What each symbol does to the items:
GB: β>SZ, τ>LP
NQ: β>SM, τ>LH
GP: β>JT, τ>FP
JP: β>DJ, τ>LT
JH: β>JL, τ>QL
BH: β>MF, τ>BG
DC: β>GP, τ>JT
GR: β>DS, τ>JJ
ZP: β>RG, τ>CG
RM: β>FT, τ>RG
NG: β>SQ, τ>RP
JJ: β>HB, τ>ZP
RL: β>QR, τ>JG
ZF: β>BT, τ>MG
JQ: β>ZM, τ>MG
FF: β>ZD, τ>MF
DD: β>CG, τ>QF
LH: β>QH, τ>PP
ZH: β>FT, τ>ZD
CG: β>QF, τ>JH
HP: β>GB, τ>SZ
ZD: β>TL, τ>BH
PR: β>GS, τ>HN
RP: β>TH, τ>TH
BN: β>GS, τ>ZM
LM: β>HP, τ>MG
ZM: β>TT, τ>TN
MJ: β>CF, τ>CJ
QH: β>NL, τ>RP
MF: β>BG, τ>FH
HN: β>LM, τ>HP
LP: β>NQ, τ>JN
MB: β>BH, τ>LH
JG: β>JN, τ>FQ
BB: β>BH, τ>FT
QL: β>GR, τ>DS
ZB: β>TP, τ>RM
LJ: β>DR, τ>PN
HG: β>MB, τ>NB
PN: β>DD, τ>RM
RG: β>GD, τ>JH
LT: β>HZ, τ>JQ
GQ: β>RP, τ>TH
CJ: β>FH, τ>BB
BT: β>QF, τ>PP
GD: β>ZM, τ>TT
TN: β>DD, τ>CG
JL: β>RQ, τ>ZP
NL: β>ZT, τ>RQ
SZ: β>LP, τ>NQ
ZT: β>RQ, τ>ZQ
LB: β>HG, τ>MB
NF: β>NB, τ>GH
SM: β>LH, τ>QH
TT: β>TN, τ>DD
HB: β>BN, τ>RL
FT: β>ZH, τ>FF
ZQ: β>MJ, τ>CF
TP: β>LJ, τ>DR
TL: β>DC, τ>BH
NR: β>LB, τ>HG
RQ: β>ZQ, τ>MJ
JN: β>FQ, τ>SZ
SQ: β>JC, τ>LP
DJ: β>LT, τ>NF
MM: β>QS, τ>HP
FP: β>FP, τ>TP
FH: β>BB, τ>JZ
NB: β>ZT, τ>SQ
DS: β>JJ, τ>HB
GH: β>SQ, τ>JC
FQ: β>MM, τ>QS
CF: β>CJ, τ>FH
BG: β>NG, τ>GQ
PP: β>NF, τ>NB
QR: β>JG, τ>JN
MG: β>JP, τ>DJ
JT: β>GP, τ>ZB
GS: β>HN, τ>LM
QS: β>MG, τ>JP
DR: β>ZP, τ>RM
JZ: β>FT, τ>ZH
HZ: β>JC, τ>ZF
JC: β>NR, τ>LB
QF: β>JH, τ>JQ
TH: β>FT, τ>ZT

The rows follow the links: the fewer symbols apart two items are, the more alike their rows tend to be.

Each row is also shifted at random along 5 hidden directions that mean nothing.

Row, then item:
[-10, -18, -56, 14, 0, -62, 46, 32, 22, -104, -111, 22, 0, -28, 19, -72, 72, 118, -162, 34, 57, -71, -35, 22, 12, 31, 74, -64, -16, -66, 31, -72, -136, 19, 22, 25, -116, -74, 158, -11, -56, -198, 1, -59, -20, -6, -110, -77, 0, 72, 48, -37, 35, -10, -3, -112, -27, 3, 25, -37, 120]
item: FT
[105, 19, -8, -23, -72, 89, -71, -87, -20, 58, -41, 93, -34, 32, 3, 5, -58, -58, 24, -89, -80, -94, 79, -93, -6, -123, 18, 92, -11, -28, -70, 16, -42, 39, -14, -3, 83, -11, -39, 18, 135, 2, 33, 32, 81, 18, -18, -23, -5, -35, 64, -10, 12, 49, 11, -10, 93, 43, -15, 15, -1]
item: HP
[198, -17, -13, 37, -10, -1, 18, 18, 95, -89, 12, -3, 24, -54, -41, 41, 42, 122, -51, 1, -150, 15, -52, 69, -22, 33, -76, -85, 54, -158, 0, -8, -29, -98, -2, -29, -67, 6, 50, -117, -16, -160, 16, -81, -29, 1, -43, -69, 21, 117, -69, -35, 34, 7, 19, -57, 120, -43, -74, -49, -132]
item: TH
[94, 119, 26, 37, -143, 70, 77, 33, -27, -97, -106, 99, -128, -7, 6, -124, -35, 2, -111, -89, -73, -10, -79, -100, 76, -204, 63, 4, 22, -153, -85, 15, -162, 27, -28, -85, 103, 34, 82, -17, 96, -182, 40, 36, 91, -62, -118, 23, 42, -157, -18, 12, 75, 183, 85, 33, 132, 7, 57, -7, -19]
item: LM
[74, 3, 60, 1, -84, -14, 162, 79, -34, -74, 30, 55, -50, -10, -26, -40, 43, 28, -101, 50, 50, 53, -21, 10, 6, -59, -41, -2, 45, -115, -117, -51, -170, -62, -11, 22, 1, -83, 67, -32, 48, -123, -58, 71, 39, -21, -6, 13, -76, -42, 23, -11, -45, 2, 56, -47, 96, 98, 36, -10, 73]
item: FP
[58, -15, -12, -55, 73, -3, 15, 20, 14, -28, -57, -60, -16, 25, 48, -64, 34, 33, 26, 34, 13, 36, -85, 12, 91, -62, 67, -11, -6, -71, -44, -65, -64, 20, -43, -118, -1, 32, 92, -5, -3, 0, 37, -96, -14, -40, -43, -106, -40, 65, -11, 32, 22, -17, 65, -29, -15, -35, -16, -57, -23]
item: BH
[96, 125, 79, 77, -60, -39, 68, 26, 122, -74, -15, 105, 98, -195, 35, 19, -39, 144, -151, 23, -102, -9, -91, 50, -194, 120, -217, -28, 185, -127, -20, 28, -34, -195, 37, 27, -126, -25, 60, -139, 4, -375, 17, 134, 112, -11, -63, -46, 55, -39, -121, -22, -2, 42, -46, 96, 130, -62, -97, 32, -55]
item: NF
[-262, -72, 41, -37, -1, -17, 84, 97, -51, -38, 35, 14, -51, 56, -18, -40, 50, -51, 36, 26, 119, 59, 29, -11, 68, -96, 35, 36, 5, 36, -50, -81, -23, 28, -27, 9, 47, -42, -23, 56, 58, 80, -38, 13, -32, -20, 74, 47, -106, -46, 62, -12, -68, -30, 13, -57, -39, 85, 67, -7, 74]
item: TP
[-91, 29, 32, 91, 51, 12, 2, 53, 98, -32, 24, 2, 87, -60, -63, 9, -12, -58, 63, -72, -3, 89, 42, -87, -9, 110, -119, -138, 88, 71, 51, 150, 236, -82, 16, 5, -61, 120, -28, -53, 38, 74, 47, 15, -72, 41, 125, 96, -10, -34, -23, -81, 2, 22, -113, 109, -50, -59, -52, 30, -159]
item: ZM
[326, 76, 48, -33, -45, -4, 109, -60, -65, 83, 106, -42, -37, -7, -20, 9, -151, 19, -64, -21, -125, 76, -120, -18, -40, 87, -95, -57, 48, -140, -127, 64, -94, -87, -21, -104, 86, 76, 92, -96, -131, -2, -60, 17, 66, -2, -80, 80, 40, -80, -165, 36, 60, 24, 138, 154, 11, 10, -34, 50, -193]
item: JG
[11, -99, -81, 19, -14, -8, -95, -45, 0, 139, 68, -85, 43, 116, 16, 122, -1, -1, 37, 42, -8, -41, 51, 143, 24, 75, 46, 17, -67, 124, 112, 19, 83, 37, 21, 34, 28, 10, -92, -13, -135, 157, -124, -83, -93, 32, 84, 24, 5, 138, -1, -4, 31, -41, 7, -57, -50, -2, -2, -21, -6]
item: ZQ
[-392, -18, 111, -46, 165, -69, -36, 46, 112, -19, 25, 4, 112, -113, 31, -8, -46, 14, 164, -4, -36, 60, -50, -14, -105, 61, -161, 10, 185, 34, 19, -52, 219, -101, -15, -68, -45, 63, -29, -50, 38, -36, 102, 14, -14, -4, 50, -60, -12, -20, -81, -19, -35, -24, -88, 123, -102, -116, -91, 45, -185]
item: JC
[-42, 93, -26, 126, -88, -40, 98, 136, 65, -206, -38, 161, -2, -101, -70, -15, 58, 37, -179, -44, 41, -12, -9, -30, -38, 14, -10, -80, -6, -21, 38, 58, -34, -31, 28, 104, -129, -70, 34, 22, 56, -229, 41, 104, -10, -26, -13, 105, 72, -119, 34, -44, -62, 37, -94, -22, 79, -15, 16, -22, 98]
item: CG
[111, -28, 42, -17, -46, 51, -59, -93, -8, 35, 71, -8, -26, -37, -35, 74, -29, 35, 40, -19, -170, -22, 18, 11, -94, -8, -94, 39, 42, -81, -28, 3, -6, -57, -7, 25, 43, -23, -67, -66, 29, -31, -2, 10, 35, 44, -29, -7, 25, 34, -59, -1, 34, 24, 26, 0, 95, 25, -28, 38, -114]
item: NQ
[-122, 2, 119, -27, 130, -28, -40, -33, 82, 16, 41, -109, 94, -132, 4, 2, 0, 62, 106, 58, -70, 86, -61, 20, -123, 141, -183, -42, 134, -21, 37, -2, 154, -123, 19, -11, -60, 54, 2, -98, -38, -46, 44, -4, 2, 42, -9, -76, -12, 55, -123, -3, 35, -6, -47, 117, -70, -74, -60, 74, -175]
item: NR
[78, 36, -42, 7, 45, -54, 20, -7, -24, -109, 12, 34, -2, -82, -76, 16, 6, 9, -90, -33, 7, -32, 5, -66, -59, 81, 10, -83, -68, -16, 18, 33, -19, 19, 17, 80, -110, -60, 47, 62, -26, -67, 61, 18, 0, 19, -88, 62, 85, -62, 8, 12, -50, -73, -53, -3, -40, 2, 4, 9, 59]
item: DS
[-33, -21, 20, -73, 83, -49, 18, -42, -31, 81, 99, -17, 33, 0, -50, 50, -136, -45, 46, -67, -54, 23, -3, -77, -69, 114, -68, -41, 41, 22, -52, 25, 82, -23, -17, -46, 25, 49, 25, -8, -73, 110, 2, -4, -3, 37, -3, 91, 15, -60, -68, -4, -22, -79, 2, 112, -132, 1, -54, 52, -160]
item: RL
[-8, 105, 15, 20, -43, 13, -10, -21, -8, 101, -67, -10, 20, 11, 103, -49, -46, -25, -33, 36, 79, -10, -40, 24, -1, 29, 25, 54, 3, 71, 25, 38, -13, 22, 25, -39, 30, 40, -2, 5, -40, 0, -26, 70, 63, -36, 9, -4, 15, -70, -13, 46, 33, 65, 12, 95, -21, -37, 28, 21, 89]
item: LT
[-78, -48, -80, -11, 10, -57, 1, 23, 6, -24, -89, -20, -14, 46, 43, -44, 45, 83, -98, 32, 71, -65, -31, 64, 59, 7, 128, -28, -46, 10, 54, -84, -95, 72, 15, -12, -42, -40, 107, 14, -109, -72, -38, -97, -46, -10, -70, -62, 1, 80, 38, -13, 48, -15, 21, -98, -72, -22, 41, -48, 112]
item: BB
[-135, 74, 15, -24, -23, 23, -50, -48, -88, 166, -61, -105, -53, 85, 146, -88, -47, -66, 56, 70, 127, 7, -58, 46, 86, -53, 136, 114, -71, 141, 56, -1, -9, 120, 4, -66, 136, 84, -42, 70, -92, 159, -54, 20, 34, -50, -3, -2, 15, -71, -16, 103, 80, 97, 73, 88, -100, -33, 102, 33, 122]
item: DJ
[88, 51, 39, -19, -57, -78, 110, -58, -38, 2, 59, 10, -14, -85, -47, 3, -98, 111, -208, -12, -70, -28, -66, -31, -152, 176, -91, -86, 71, -113, -35, 13, -137, -72, 37, 59, -27, -36, 155, -96, -175, -209, -89, 54, 52, 47, -174, 99, 63, -72, -117, -26, 87, 19, 40, 97, -57, 43, 11, 99, -53]
item: QR
[116, 20, 9, 10, 41, -40, 108, 53, 45, -73, -50, -61, -1, -33, -3, -96, 16, 102, -99, 29, -11, 70, -128, 0, 50, 61, -14, -147, 70, -129, -27, -12, -86, -60, -2, -98, -58, 65, 197, -99, -104, -128, -2, -98, -36, -26, -85, -56, -23, 53, -76, -29, 78, 28, 59, 10, -35, -44, -17, -22, -105]
item: ZH
[28, 14, 18, -17, 27, -24, 69, 37, 15, -107, -60, -80, -59, -41, 12, -101, 59, 124, -66, 30, -45, 60, -160, 28, 52, -21, 44, -87, 32, -152, 1, -62, -118, -16, -14, -100, 3, 35, 138, -60, -98, -144, 18, -109, -24, -27, -135, -74, 18, 42, -91, 16, 92, 69, 92, -10, -5, -51, 34, -24, -64]
item: BG
[-213, 46, 14, 16, -19, -20, 137, 159, -85, -136, 36, -51, -165, 49, -51, -99, 32, -64, 41, -26, 72, 160, -144, -22, 171, -113, 141, -66, -81, 17, 3, 4, 4, 79, -56, -107, 113, 94, -15, 79, -63, 145, 22, -35, -98, -73, 19, 177, 51, -181, -65, 71, -4, 75, 83, 56, -67, -52, 124, -40, -55]
item: ZP
[96, -47, 22, 25, -26, 9, -32, -13, 87, -45, 83, 37, 35, -76, -64, 122, 17, 86, -1, -19, -184, -8, 13, 69, -112, 35, -142, -29, 83, -104, 14, 2, 41, -110, 12, 40, -40, -40, -60, -106, 31, -140, 3, -9, -3, 45, 10, -19, 34, 86, -64, -38, 2, -11, -23, -35, 130, -15, -76, -6, -142]
item: QH
[163, -2, -32, -38, -73, 79, -109, -73, -71, 16, -2, 1, -106, 36, 34, 59, 39, -16, 75, 33, -86, -63, -4, 93, 27, -222, 95, 181, -122, -39, -6, -71, -98, 81, -32, 6, 114, -75, -178, 77, 106, 20, 31, 6, 71, -44, -37, -88, 61, 22, 21, 118, -24, 23, 82, -102, 190, 12, 39, -53, 106]
item: LH
[358, 33, -31, 59, -110, 126, -125, -208, -50, 87, -65, -60, -21, -12, -7, -1, 46, 4, -82, 5, -40, -110, 123, -52, -32, 9, 14, 24, -72, -12, 61, 103, -88, 36, 66, 155, -12, -30, 4, -36, 27, -31, -43, 13, 75, 98, -112, -48, 13, 94, 76, -28, 134, 93, -12, -58, 84, 100, 64, 73, 122]
item: HN
[241, 168, 90, 107, -84, -15, 81, -39, 65, 55, -9, -60, 73, -142, 48, -39, -40, 110, -179, 73, -24, 49, -97, 34, -133, 220, -169, -95, 132, -73, 33, 138, -48, -155, 80, 35, -80, 71, 124, -171, -138, -227, -75, 106, 71, 20, -77, 14, 36, -18, -139, -22, 127, 124, 3, 174, 28, -40, -19, 91, -44]
item: ZF

Start, symbols taken left to right, then the item you end at.
Answers are names.
[-127, 20, -6, -28, -28, -20, -44, -52, -11, 118, -50, 96, 54, 27, 70, 2, -105, -35, -37, -33, 62, -121, 73, -38, -73, 40, 7, 90, 23, 96, -9, -8, 8, 38, 27, 27, 2, -29, 4, 33, -3, -17, -28, 81, 71, 11, 8, 9, -8, -59, 54, -23, -11, -11, -53, 48, -59, 19, -21, 46, 93]
β τ β τ τ τ β: LT
[-31, 112, -7, 54, -53, 27, 28, 87, 30, -9, -67, 133, 8, 19, 61, -34, -55, -89, 20, -58, 57, 5, -11, -45, 55, -93, 27, 44, 5, 46, -35, 60, 53, 14, -25, -94, 22, 68, -49, 52, 121, 12, 72, 91, 47, -83, 98, 31, 20, -142, 32, 23, -78, 49, -34, 67, 67, -71, -40, -59, 27]
τ β τ β β τ β: HG
[-66, -11, -8, -35, -30, -44, -36, -110, -41, 126, 2, 33, 39, -1, 17, 31, -98, 21, -84, -16, 12, -124, 73, -26, -131, 115, -21, 52, 5, 59, 12, -8, -39, 25, 39, 101, -10, -66, 33, 1, -93, -55, -73, 65, 51, 61, -73, 32, 19, -24, 23, -35, 44, -33, -35, 29, -98, 58, 4, 87, 75]
τ τ β τ τ τ β: NR
[-316, -25, 61, -53, -55, -39, 35, -19, -44, -33, -4, 31, -82, -33, -34, -51, -56, 71, -74, -59, -78, -47, -32, -57, -72, -32, 2, 8, 60, -58, 7, -80, -70, 34, -5, 22, 99, -32, 41, -31, -73, -143, -18, 4, 17, 26, -144, 71, 38, -105, -63, -26, 103, 100, 40, 36, -69, 34, 82, 83, -48]
β τ β τ τ β β: LT
[-127, 14, 13, 95, 31, -5, 19, 96, 101, -74, 22, 75, 90, -54, -71, 37, 18, -54, 37, -64, 25, 48, 74, -62, -24, 79, -105, -91, 61, 81, 42, 113, 187, -68, 24, 47, -101, 44, -41, -12, 90, 14, 48, 48, -54, 22, 141, 89, -13, -36, 39, -81, -73, -12, -144, 43, -10, -35, -57, 0, -72]
β β β τ β β τ: HB
[-164, 70, 32, 52, 11, -12, -32, 55, 78, 7, -26, 80, 89, -46, 47, 21, -31, -45, 48, -17, 36, -3, 14, 5, -56, 27, -66, 40, 67, 102, 33, 54, 154, -42, 12, -7, -36, 40, -80, 15, 69, -9, 53, 95, 25, -26, 101, 13, 22, -59, 2, -9, -56, 10, -99, 87, 14, -80, -62, 1, -11]
τ β β β β τ: MJ
[13, 48, -30, 70, -66, -23, 98, 120, -15, -89, 59, 3, -75, 17, -55, 20, 12, 4, -35, -20, -18, 94, -92, 56, 77, -15, 52, -81, -48, -16, 28, 55, 3, 2, -23, -40, 37, 48, -30, 7, -69, 33, -24, -15, -80, -53, 38, 145, 73, -85, -75, 35, -8, 42, 51, 18, 37, -53, 39, -54, -66]
τ β τ τ β τ: JJ
[-11, -43, -28, -37, 87, -24, -13, -14, 12, -14, -79, -65, 24, 2, 35, -71, 59, 60, -35, 54, 64, -22, -11, -7, 31, 37, 53, -39, -10, -18, 17, -66, -49, 31, 18, -6, -69, -14, 122, -2, -46, -39, 4, -88, -25, 17, -68, -104, -45, 95, 42, -14, 38, -33, -4, -67, -86, 4, 12, -11, 70]
τ τ τ τ τ: ZT
[271, -28, 3, -23, 78, 56, -106, -86, 40, 45, 26, -113, 36, -28, 3, 58, 31, 32, 119, 43, -127, 37, -21, 60, 5, 2, -70, 13, 9, -69, -1, 12, 38, -57, -15, -44, -5, 45, -36, -60, 25, 51, 35, -81, 1, 22, -8, -146, -1, 161, -53, 30, 32, -34, 39, -24, 76, -35, -69, -15, -118]
τ τ τ τ β: MJ
[-92, 2, 20, -16, -95, -2, -12, -52, -14, -33, -29, 111, -44, -54, -41, -7, -37, 55, -115, -67, -85, -128, 46, -52, -100, -59, -23, 49, 28, -82, -18, -52, -103, 13, 11, 88, 28, -94, 31, -28, 30, -213, -9, 49, 72, 28, -129, 16, 36, -64, 9, -49, 46, 64, -2, -25, 51, 59, 24, 61, 33]
β β β β τ τ τ: TH
[37, 119, 28, -6, -17, 48, 53, 93, 42, 42, -36, 151, 21, 59, 84, -35, -173, -137, 120, -98, -27, 56, -63, -75, 88, -168, -26, 86, 88, -7, -170, 44, 81, -40, -65, -255, 120, 143, -40, 19, 184, 77, 104, 83, 87, -121, 149, 4, -11, -167, -34, 40, -98, 40, 32, 144, 102, -99, -129, -78, -144]
β τ β τ: ZF
[314, 51, 54, -4, -87, 40, 35, -69, 16, 14, 70, 59, -16, -63, -41, 66, -87, 44, -57, -49, -212, -9, -41, -18, -100, -14, -145, 6, 84, -190, -119, 32, -86, -121, -15, -28, 42, -9, 2, -110, 36, -147, -3, 50, 105, 15, -65, 3, 36, -33, -100, 1, 22, 39, 60, 60, 175, 22, -72, 30, -161]
β β τ β τ: RQ
[32, -116, -67, 24, 24, 5, -139, -47, 77, 107, 93, -10, 106, 55, -14, 191, -9, -8, 117, 0, -87, -49, 107, 125, -52, 90, -69, 31, -4, 99, 67, 30, 174, -49, 17, 37, -25, -3, -157, -31, -4, 139, -43, -49, -76, 42, 156, -24, 1, 171, 9, -35, -49, -100, -67, -64, 36, -32, -101, -35, -90]
β τ τ β τ: JZ
[224, -38, -75, 23, -77, 44, -75, -14, 12, 50, 70, 32, -9, 79, -6, 155, 4, -5, 48, 9, -105, -27, 30, 134, 23, -66, 12, 74, -70, -2, 7, 14, 10, -4, -20, -6, 47, -20, -143, -4, 31, 66, -41, -28, -21, -25, 85, -15, 40, 87, 2, 37, -39, -28, 40, -85, 164, -13, -55, -81, -33]
τ β β τ β τ: JZ
[-78, 78, 73, -6, 1, -28, 15, 33, 53, -69, -36, 44, 10, -112, 51, -24, -11, 79, -29, 34, -57, 11, -111, 47, -82, -42, -64, 56, 73, -84, -13, -63, -29, -68, -8, -36, -18, -32, 0, -35, 30, -208, 59, 68, 85, -58, -74, -68, 47, -63, -86, 47, -6, 41, 11, 61, 73, -72, -22, 12, -11]
τ β β τ β: BH
[144, -66, 19, -40, 27, 64, 35, 45, -8, 43, 88, 38, 36, 84, -13, 62, 6, -129, 163, 17, 26, 83, 91, -15, 60, -82, -79, 64, 23, 5, -147, 1, 53, -55, -47, -46, 37, 6, -83, 27, 187, 201, 2, 30, 18, -15, 203, -36, -144, 41, 82, -3, -149, -122, -3, -41, 94, 74, -85, -52, -41]
τ τ τ β τ: ZP
[209, 25, -56, 18, 54, -14, -20, -54, -30, -44, 54, -36, 19, -52, -79, 53, 7, -21, -32, -16, -11, 0, 30, -55, -61, 125, -16, -72, -88, 18, 28, 77, 25, 10, 22, 82, -99, -30, 11, 49, -23, 42, 42, 11, -13, 41, -47, 55, 67, -7, 4, 23, -43, -79, -54, 10, -28, 12, -13, 17, 28]
β τ β τ τ β β: NQ
[-117, 57, -28, 103, -90, -47, 88, 94, -20, -182, -42, 43, -68, -70, -67, -59, 113, 62, -205, 18, 115, -16, -5, -2, -3, 34, 84, -81, -77, 16, 108, 18, -100, 44, 46, 161, -96, -92, 55, 45, -48, -179, -20, 54, -46, -3, -83, 122, 66, -90, 45, -23, 10, 57, -46, -59, -8, 36, 127, 7, 200]
β τ τ τ β β β: RQ
[-90, -93, -52, -46, 72, -47, -37, 14, 51, -52, -85, 119, 107, -27, 16, 5, 58, 28, -51, 20, 95, -126, 133, -27, -58, 4, -5, 48, 14, 16, -25, -112, -41, 10, 21, 94, -155, -155, 74, 51, 117, -131, 47, 4, 26, 22, -1, -153, -90, 107, 170, -81, -109, -145, -117, -160, -14, 73, -53, -23, 195]
β β β τ τ: RM
